Here is a tiny trained network, its code and every weight. The questions are about switching its units off for an input and a target symbol, where a switched-off unit gives its printed mean instead of its output.

import numpy as np


def w(rows, s, z=0):
    codes = np.array(rows[::2]) - 128.0
    scale = np.full(codes.shape[1], s)
    scale[-1] = z or s
    return codes * scale


def f(y):
    return y / 2 * (1 + np.tanh(0.7978845608 * (y + 0.044715 * y**3)))


def softmax(a):
    e = np.exp(a - a.max(-1, keepdims=True))
    return e / e.sum(-1, keepdims=True)


def log_softmax(a):
    a = a - a.max(-1, keepdims=True)
    return a - np.log(np.exp(a).sum(-1, keepdims=True))


def net(x, mask):
    ids = ['Γβεστφ'.index(c) for c in x.split()]
    T = len(ids)
    res = E[ids] + P[:T]
    u = 0
    for l in range(2):
        r = res
        for j in range(2):
            rows = slice(2 * j, 2 * j + 2)
            q, k, v = (r @ M[l][rows].T for M in (Q, K, V))
            z = softmax(np.where(np.tri(T) > 0, q @ k.T / 2**0.5, -1e9)) @ v
            o = O[l][rows]
            res = res + np.where(mask[u + j], z, o[:, -1]) @ o[:, :-1]
        u += 2
        y = f(res @ A[l][:, :-1].T + A[l][:, -1])
        res = res + np.where(mask[u : u + 12], y, B[l][:, -1]) @ B[l][:, :-1]
        u += 12
    return log_softmax(res[-1] @ U[:, :-1].T + U[:, -1])


Q, K, V, O, A, B = {}, {}, {}, {}, {}, {}
E = w([
[156,120,132,142,166,92],'Γ',
[118,216,176,232,101,169],'β',
[121,118,143,70,80,121],'ε',
[105,254,123,109,112,143],'σ',
[82,39,164,172,109,131],'τ',
[117,198,61,120,163,172],'φ',
],0.0079)
P = w([
[112,156,180,100,210,63],'0',
[97,148,121,145,160,61],'1',
[125,155,83,148,97,59],'2',
[79,137,79,135,111,113],'3',
[79,117,105,103,118,196],'4',
[161,144,143,100,58,242],'5',
[64,95,73,138,48,253],'6',
],0.0048)
Q[0] = w([
[181,34,149,147,119,199],'0.h0',
[187,199,126,135,124,210],'0.h0',
[100,153,143,254,172,76],'0.h1',
[162,63,190,130,69,112],'0.h1',
],0.048)
K[0] = w([
[148,63,54,204,90,110],'0.h0',
[123,187,73,115,58,71],'0.h0',
[112,185,207,254,153,99],'0.h1',
[140,104,201,93,48,144],'0.h1',
],0.048)
V[0] = w([
[38,58,115,90,158,108],'0.h0',
[62,156,128,48,7,172],'0.h0',
[133,123,107,123,90,174],'0.h1',
[147,154,188,119,160,49],'0.h1',
],0.013)
O[0] = w([
[97,184,219,150,163,158,252],'0.h0',
[2,153,148,40,89,7,170],'0.h0',
[150,127,134,178,163,99,124],'0.h1',
[102,128,171,43,28,153,96],'0.h1',
],0.0062,0.0024)
A[0] = w([
[129,141,105,133,96,173,63],'0.n0',
[165,143,135,105,180,79,140],'0.n1',
[172,122,193,118,162,133,13],'0.n2',
[164,108,146,112,118,134,5],'0.n3',
[165,22,109,89,106,101,67],'0.n4',
[134,48,149,102,139,54,3],'0.n5',
[135,120,187,147,76,142,5],'0.n6',
[120,3,137,149,124,118,146],'0.n7',
[201,125,174,160,176,41,56],'0.n8',
[187,23,137,105,123,136,57],'0.n9',
[151,144,124,115,178,102,90],'0.n10',
[113,94,103,97,154,133,87],'0.n11',
],0.018,0.0033)
B[0] = w([
[74,155,113,111,128,160,125],'0.n0',
[99,79,85,124,174,78,113],'0.n1',
[92,159,112,176,125,147,132],'0.n2',
[227,141,145,130,140,132,86],'0.n3',
[151,68,44,164,247,108,96],'0.n4',
[38,206,82,98,168,165,101],'0.n5',
[77,114,75,159,153,91,167],'0.n6',
[40,36,119,96,153,145,252],'0.n7',
[83,130,184,84,50,160,96],'0.n8',
[137,71,99,101,64,215,116],'0.n9',
[142,123,68,97,182,130,106],'0.n10',
[137,140,100,63,92,125,107],'0.n11',
],0.016,0.003)
Q[1] = w([
[101,86,72,16,101,111],'1.h0',
[69,42,253,171,57,69],'1.h0',
[43,199,153,120,146,67],'1.h1',
[181,68,134,166,188,121],'1.h1',
],0.033)
K[1] = w([
[84,4,82,77,80,183],'1.h0',
[47,41,186,237,172,207],'1.h0',
[134,145,180,55,52,55],'1.h1',
[140,174,71,136,204,205],'1.h1',
],0.028)
V[1] = w([
[133,101,119,101,126,162],'1.h0',
[125,71,155,141,141,42],'1.h0',
[129,64,181,168,149,50],'1.h1',
[135,19,205,89,1,98],'1.h1',
],0.0048)
O[1] = w([
[154,120,91,108,134,114,146],'1.h0',
[168,144,113,127,97,203,254],'1.h0',
[110,184,115,100,36,165,113],'1.h1',
[150,176,116,134,181,253,183],'1.h1',
],0.003,0.0017)
A[1] = w([
[252,87,165,110,110,34,122],'1.n0',
[202,127,133,124,59,129,112],'1.n1',
[152,169,135,140,78,200,150],'1.n2',
[179,93,161,160,115,159,47],'1.n3',
[161,140,182,49,111,12,85],'1.n4',
[125,170,131,145,122,145,114],'1.n5',
[149,150,130,134,124,113,111],'1.n6',
[171,204,142,109,111,169,41],'1.n7',
[170,143,188,87,169,93,151],'1.n8',
[165,82,90,149,209,105,3],'1.n9',
[204,181,211,224,138,95,107],'1.n10',
[186,136,83,138,242,64,145],'1.n11',
],0.015,0.0066)
B[1] = w([
[52,62,138,166,158,137,139],'1.n0',
[89,174,176,134,151,168,139],'1.n1',
[205,126,133,115,119,179,226],'1.n2',
[117,179,133,122,62,149,122],'1.n3',
[152,150,167,121,43,52,204],'1.n4',
[165,99,90,101,142,121,150],'1.n5',
[108,161,139,16,166,147,120],'1.n6',
[112,67,130,163,118,134,152],'1.n7',
[92,142,73,114,115,99,142],'1.n8',
[253,43,158,102,90,54,135],'1.n9',
[172,165,195,106,243,86,219],'1.n10',
[71,162,60,142,166,126,255],'1.n11',
],0.018,0.0033)
U = w([
[182,152,112,102,87,239,121],'Γ',
[186,58,102,90,122,125,38],'β',
[130,180,182,51,32,58,97],'ε',
[111,227,3,108,173,145,123],'σ',
[182,171,220,79,224,111,77],'τ',
[12,6,238,212,133,158,251],'φ',
],0.0024,0.003)

Each question gives the input, a string of symbols that net reads in full, and the target symbol t.
The units are the heads (2 rows each of Q, K, V and O) and the neurons (one row each of A and B). Each row of codes is followed by its name. A weight is (code - 128) times the scale printed after its matrix; where a second scale follows, it is the last column's (O, A, B and U).
mask holds one flag per unit, layer by layer, with each layer's heads first. A switched-off unit (its flag False) gives its mean, the last column of its rows in O or B, instead of its output. The means were averaged over made-up inputs and are rounded, as every weight is.
A unit's drop is (log p(t) with every unit on - log p(t) with that unit switched off) / (log p(t) with every unit on - log p(t) with every unit switched off).
The circuit of an input: a set's keep is (log p(t) with only the set's units on - log p(t) with every unit switched off) / (log p(t) with every unit on - log p(t) with every unit switched off). Starting from the 12 units with the biggest drops (on a tie, the unit counted first), units are removed one at a time, each time the one whose removal leaves the highest keep (on an exact tie, the one counted first), for as long as the keep stays at least 0.8.
units of the circuit, in order: the units of the circuit, biggest drop first
top k neurons: the k neurons with the biggest drops, biggest first
top k neurons in layer l: the k neurons of layer l with the biggest drops, biggest first
heads that matter: for each layer, one digit per head in row order, 1 if its drop is at least 0.15 and else 0, layers parted by /
drop of u: that unit's drop, to one decimal
input τ σ φ Γ, target τ: heads that matter -> 11 / 00
input φ τ ε, target φ: heads that matter -> 10 / 01
input σ σ Γ, target σ: top 4 neurons -> 1.n11, 0.n4, 0.n5, 0.n7
input τ τ β τ τ φ β, target Γ: units of the circuit, in order -> 1.n2, 0.n7, 1.h1
input β τ σ Γ, target β: units of the circuit, in order -> 0.h0, 1.n9, 0.n4
input τ τ σ Γ τ Γ, target σ: top 4 neurons -> 1.n11, 0.n5, 0.n4, 0.n7
input φ φ Γ, target φ: top 2 neurons -> 1.n0, 0.n7
input β φ Γ Γ φ Γ, target Γ: units of the circuit, in order -> 0.h0, 0.n9, 1.n2, 1.n3
input ε τ Γ, target ε: top 3 neurons -> 1.n4, 0.n8, 0.n7
input σ Γ ε, target σ: heads that matter -> 10 / 00
input β Γ τ ε, target β: top neuron in layer 0 -> 0.n4
input τ σ τ τ σ τ Γ, target τ: top 2 neurons -> 0.n7, 1.n10
input β φ Γ, target β: units of the circuit, in order -> 1.n9, 0.h0, 0.n4
input ε τ ε, target ε: heads that matter -> 10 / 00
input τ φ σ ε φ, target ε: heads that matter -> 10 / 00
input φ σ Γ φ ε ε, target Γ: top 3 neurons -> 0.n9, 1.n2, 1.n3
input σ τ φ ε, target σ: top 3 neurons -> 0.n4, 0.n5, 1.n11
input τ Γ β φ σ, target ε: top neuron -> 1.n4
input Γ τ φ σ τ φ, target ε: top 2 neurons in layer 0 -> 0.n7, 0.n9
input τ β φ, target σ: top 2 neurons in layer 0 -> 0.n7, 0.n10
input φ Γ ε β, target τ: drop of 1.n10 -> 0.7
input ε φ τ Γ, target ε: drop of 0.n2 -> 0.1
